Rows and roughly how far along a hidden order each lies, from 0 to 10:
(in the rows, 128 means zero)
[124 129  48 103 199 141 129 123  50 128 139 126 128 120 156  99 129 135
 143 125 140] : 0
[ 88 129 107 100 141 141 132 125  74 127 139 131 128 130 128  92 133 136
 145 118 141] : 3
[ 99 129 109 111 206 136 126 125 211 126 132 127 128 122 137 116 135 131
 139 110 148] : 4
[120 128  50 124 160 127 135 128 127 126 128 132 128 125 149 110 124 133
 123 125 148] : 2
[111 129  98 114 135 133 133 126 127 127 132 122 128 124 150 140 128 130
 136 107 145] : 4
[118 128  36 133 138 118 129 131 199 127 118 124 129 122 146 140 121 128
 113 115 144] : 2
[124 127  70 123 229 120 133 131 154 128 118 126 130 126 185 125 122 126
 114 119 147] : 4
[104 129  64 111 209 136 134 126  50 129 134 129 128 126 175 108 129 132
 137 122 150] : 7
[108 128  40 118 125 127 131 127 250 127 130 122 128 124 144 134 128 130
 128 104 139] : 1
[ 99 128  83 122 148 119 132 130 254 128 125 122 129 132 169 148 123 125
 121 119 147] : 6
[119 128 103 121 208 122 138 130 150 128 126 124 129 130 174 116 121 127
 122 134 138] : 2
[131 129 162 134 185 126 137 129 241 126 128 132 128 120 160 126 126 132
 121 116 146] : 5
[109 129  44 130 173 122 131 130 184 129 124 128 128 122 162 137 127 126
 120 105 152] : 10
[107 129  85 134 115 121 135 131 181 128 120 125 129 130 152 150 122 125
 117 113 136] : 6
[110 128 109 126 135 118 136 132 135 127 121 128 129 131 134 128 121 129
 115 121 145] : 3
[ 96 129  94 108 150 135 130 126 137 126 131 119 128 127 122 119 129 131
 134 115 131] : 1
[130 129  99 125 139 127 131 129 220 127 127 122 128 123 157 126 123 131
 125 116 134] : 1
[101 128  34 137 168 115 130 132 255 128 117 126 129 124 187 141 123 125
 112 106 150] : 6
[120 129 131 118 173 131 132 125 174 125 132 130 128 123 120 120 129 133
 132 120 156] : 4
[102 129  69 125 149 123 130 129 250 128 125 124 129 124 138 125 125 128
 123 103 140] : 3
[ 84 129  72 117 161 141 130 124  44 128 137 137 127 128 186 116 135 131
 142 113 160] : 10
[ 93 129  82 103 161 137 130 125 129 127 134 132 128 126 142  99 133 131
 138 118 145] : 5
[103 128 109 127 159 124 132 130 156 125 123 129 129 127 147 135 125 129
 123 112 155] : 5
[ 87 129 117 136 165 125 134 131 175 126 125 130 129 124 160 111 128 130
 122 115 130] : 2
[118 128  36 113 174 136 128 125 186 126 134 127 128 121 143 105 130 134
 140 125 144] : 1
[110 130  84 106 166 144 133 122  80 127 145 126 127 117 147 111 135 136
 154 101 136] : 4
[121 128  68 132 156 116 134 131 161 127 120 128 129 123 146 118 119 129
 118 119 146] : 0
[106 129 182 125 165 129 133 129 255 126 128 127 128 124 116 106 127 133
 122 114 132] : 0
[ 81 128  69 133  81 120 128 132 178 126 118 130 129 127 115 119 124 129
 119 110 139] : 0
[ 97 129  99 108 130 134 130 125 168 126 136 125 128 129 134 133 133 130
 137 117 146] : 4
[ 80 128  68 121  99 120 131 131 138 126 122 126 129 136 114 123 123 128
 117 113 142] : 1
[104 128  54 113 208 132 130 127  83 127 131 127 128 122 181 123 127 130
 132 114 149] : 6
[111 129  29 118 174 132 126 127 194 126 128 123 128 121 154 134 129 129
 130 113 149] : 3
[ 84 128  99 111 146 128 130 127 127 126 130 124 128 126 113 115 128 129
 129 107 144] : 1
[120 129 122 113 166 139 136 125  31 126 138 129 128 123 143  98 129 135
 141 119 140] : 2
[104 128  36 119 157 128 129 128 178 128 129 126 129 123 140 117 125 130
 125 121 144] : 1
[105 129  44 126 142 127 130 128  78 129 127 127 128 120 170 127 126 130
 127 104 142] : 5
[108 128  84 108 169 133 129 126 196 125 133 117 128 126 150 145 129 131
 133 118 145] : 0
[ 82 128  97 117  71 125 129 129 165 126 124 129 128 130  80 109 125 131
 125 116 143] : 1
[112 128  63 127 159 120 131 131 237 128 120 120 129 121 156 132 123 128
 116 111 134] : 0
[110 128  86 132 127 113 132 133 202 128 114 124 129 131 120 139 119 125
 110 117 144] : 4
[102 127  19 119 144 117 134 130 169 129 122 126 129 126 180 125 131 127
 116 107 140] : 2
[122 128 113 133 148 123 135 128 199 126 127 132 128 122 139 123 126 132
 124 113 151] : 5
[130 130  70 130 168 136 133 126  16 128 133 127 128 114 191 125 127 132
 134 113 143] : 7
[118 127  56 133 194 111 135 134 126 130 110 119 130 127 169 134 114 122
 101 113 135] : 1
[101 127  79 123 186 110 134 133 185 130 114 122 129 129 154 124 121 124
 105 109 139] : 2
[116 129 122 105 132 144 134 123 201 124 139 126 127 128 143 109 131 133
 148 133 143] : 0
[ 89 129 107 118 164 136 131 125 112 127 133 130 127 126 155 119 133 130
 138 115 150] : 10
[111 129 111 117 148 131 134 125 118 126 132 128 128 126 145 137 130 131
 136 111 153] : 7
[ 93 128  75 124 141 116 134 132 109 128 118 122 129 127 126 131 122 125
 109 106 138] : 1
[ 91 129   5 111  74 134 127 125 227 127 136 122 128 121 142 123 130 131
 138 103 129] : 1
[106 128  42 129 159 115 132 133 255 129 115 123 129 123 173 135 120 126
 108 112 138] : 1
[108 128  86 133 144 110 130 133 202 129 112 122 129 128 112 126 117 124
 101 115 139] : 0
[116 129 100 111 148 132 128 127 201 125 130 127 128 129 127 122 130 131
 132 120 147] : 2

[104 100 145 138  97 176 122 128 101  78 107 133 129 134 138 159 135 162
 145 113  96 119 138 133 113 136 146 152 209 180 149 111  92 134 105 161
 213 102 142 129 121 106 139 140 133 109 143 123 139  84 164 148 146  69] : 1
[110 112 142 120 127 131 124 107 110 110 136 140 123 123  90 111 123 129
 202 123  83 144 137 109 173  98 164 166 157 158 151 172 109 140 135 158
 198 105 175 154 156 126 147  93 105 137 147 134 144 116 117  68 174  89] : 0
[129 136  45 190  20 107 132  84 131 114 151  87 134 133 153 130 143 131
 105 151 114 165 124  97 147  89  92 144 123 155 132  88 184 161 142 153
 112 103 152  61  60 128 144 170 107  61 140 105 141 127 149 105 175 127] : 7
[ 97 119 145 153 136 151 111  95 168  70 164 138 122 127  74 128 144 152
 154 141 104 163 119 105 133 152 152  89 155 129 127 189 123 154 132 127
 182 112 164 133 123 130 152  93  99 116 152 149 132 124 138  75 172 102] : 7
[155 132 138 114 217 116 131 108 128 129 139  86 115 151 134 109 155 134
 162 136 129 140 167 137 117 150 178  70 131 112 136 127 138 129 113  99
 111 134 124 147 185 124 116  70 124 130 128 165 127 130 167 136  74 100] : 10
[131 138 115 116 101 156 130 153 113 133  92 102 148 125 169 154 124 152
  68 111 107 112 142 164 114 135 114 114 176 144 124 118 131 106 104 133
 128 133 124 103 113 102 123 171 162 124 102 110 114 116 185 212  92 120] : 3
[136 163  54 125 123 134 140  77 156 178 146  51 149 108 125 104 158 136
 115 155  90 169 132 117 198  93 169 129 100  84 117  79 210 129 149 120
  37 123 194  97 101 113 151 128 111 113  96 130 114 156 206 106 166 137] : 0
[ 58 121 124 133  76 186 111 115 149  35 132 156 134 129  75 143 132 155
 147 116  93 139 103 136 106 163 120 122 210 144 118 188 132 148 134 149
 197 108 154 120 108 136 134 146 133 118 160 122 115 106 130 111 146 120] : 8
[183 143 110 147 164  88 132 112  86 147 137  65 115 158 189 152 109 127
 152 138 115 136 176 138 138 111 163 122  76 148 146  76 170 124 125 133
  54 117 140 113 176 118 109 102 133 112 137 136 138 148 168 154  97 136] : 10
[121 129  57 176  32  99 132 100 128 115 152  89 135 138 158 140 138 132
 103 148 121 154 120 105 134  98 106 147 103 149 127 109 176 153 143 145
 115 109 144  71  70 119 133 169 111  69 130 103 132 148 139 114 171 144] : 7
[ 89 105 116 130  86 185 130 137  94  40 103  70 151 146 160 138 149 174
 127 108  64 130 151 152 112 140 152 101 248 169 138  85 111 118 104 152
 223 117 142 109 133  99 138 143 142 102 148 113 122 106 201 172 112  64] : 2
[168 142 106 133 146  74 136 133  73 144 135  58 126 164 191 130 103 128
 146 134  99 131 172 124 124 109 161 113  79 147 140  79 170 118 132 133
  66 124 137 107 180 108  98 109 138 114 119 125 131 162 163 155  85 138] : 10
[134 135  62 126 141 120 146  81 108 169 138  69 123 151 157 116 146 157
 194 153  95 141 140 124 154 112 185 182  99 137 134 125 220 146 154 144
  60  91 190 106 147 115 103 129 131 100 123 130 120 125 202  95 141 128] : 5
[ 81 143  74 173  32 178 118 109 131  67 118 133 141 126  89 148 126 141
 139 107  66 145 124 149 130 130 101 153 221 164 126  74 167 147 132 172
 147 101 151  96  92 116 138 172 142 100 148 105 129 108 148 147 139 117] : 9
[124 144 118 109 160 115 132 109 132 177 147 117 136 110  91  89 120 116
 172 136  96 143 117 107 190  98 176 156  79  96 124 161 158 128 162 128
  97 126 180 145 149 142 134  98 114 160 129 133 118 158 116  58 173 145] : 0
[ 90 121 163 147 113 168 107  92 174  42 156 161 117 120  64 133 144 152
 153 138 111 160 117 102 151 150 146 119 177 140 133 194 129 160 129 140
 129 100 159 127 103 110 156 114 106 110 142 146 136 110 139  84 164 102] : 8
[109 107 140 141  90 177 121 133 107  72 100 138 129 130 148 164 130 163
 122 111 110 118 136 155 111 137 139 152 203 173 145  64 102 132 105 157
 181 105 136 119 113  96 140 156 143 113 135 121 139  71 170 166 123  73] : 2
[195 142 126 138 168  83 127 118  90 178 136  98 108 154 184 134  99 123
 147 140 132 127 168 125 122 112 149 142  56 148 146  64 160 129 125 136
  26 116 130 117 171 100 100 108 136 119 118 139 142 146 151 151  85 139] : 10
[ 83 123 125 143 107 170 110  91 170  31 154 139 125 129  68 148 149 157
 157 136  94 166 122 105 145 149 144 100 186 140 130 152 133 159 127 138
 192 103 169 123 113 116 156 107 105 107 147 146 128 117 155  83 179  94] : 8
[ 92  99 151 114 131 147 125 122 101  75 130 131 130 133 106 134 128 141
 196 116  80 136 134 114 154 114 164 146 178 161 147 123  94 133 129 154
 244 110 159 150 161 129 141  96 112 133 159 128 141 114 120  82 162  77] : 1
[106 134 112 140  74 159 131 130 169  69 132 155 139 118  72 101 160  99
 101 111 129 144 123 128 122 138  61  73 205 114 114 115  98 138 118 112
 164 155  99 125  88 143 158 130 112 107 148 127 137 136  88 124 131 109] : 9
[ 59 118 131 134  98 179 111 113 156  31 145 143 132 131  73 121 141 159
 150 123  88 146 106 117 128 164 132 101 207 143 119 151 128 150 137 140
 210 111 155 128 114 132 135 129 125 115 150 135 110 115 131  94 150 107] : 8
[ 63 125 118 134  65 183 111 132 144  48 125 166 135 126  81 141 125 149
 144 110  92 132 102 151 118 160 115 138 212 151 119 194 135 148 138 154
 211 107 152 117 101 144 132 160 139 116 153 115 113 105 120 122 147 129] : 9
[132 130 122  99 175 153 141 126 102 113 102 121 128 133  90  97 152 109
 214 104  97 124 163 138 177 116 149 148 197 124 145  79 123 123 116 134
 126 133 147 172 190 116 124  85 129 154 133 145 138  94 133 120 114  79] : 3
[196 159 136 145 163  73 126 106 154 179 157 115 122 108 128 132 105 101
  97 148 131 157 155 119 167  95 140 102  37 104 135 105 139 122 129 110
  36 138 139 125 133 122 151  91 102 138 106 147 149 167 128 121 139 142] : 5
[100 126  68 148  22 113 133 128 133  83 146  93 146 136 142 130 142 123
  93 133 112 152 116 110 125 107  71 101 142 140 117  68 146 143 133 135
 152 133 120  77  69 140 141 164 109  78 154  98 124 152 118 115 167 132] : 8
[ 77 136 107 144  54 147 124 164  95  92 112 128 147 141 135 135  95 132
 125 101  77 112 111 165 105 137 109 138 166 159 113 122 147 119 147 157
 155 126 119 103 127 149  99 177 161 123 139  89 112 149 103 158 115 160] : 9
[102 130  43 176  19 114 140 108 121  85 152  50 151 146 156 132 150 136
 105 142  83 167 127  99 141  98 105 104 142 144 121  84 176 149 146 139
 138 124 147  64  77 132 140 160 110  63 153  99 126 159 153 110 161 121] : 7
[179 156 117 141 160  86 128  85 158 118 173  88 125 116 115 133 125 110
 114 152 104 179 165  91 179  92 162  80  74 109 139 101 148 133 125 113
  73 131 160 126 136 121 161  71  88 122 119 155 151 166 150 102 163 114] : 6
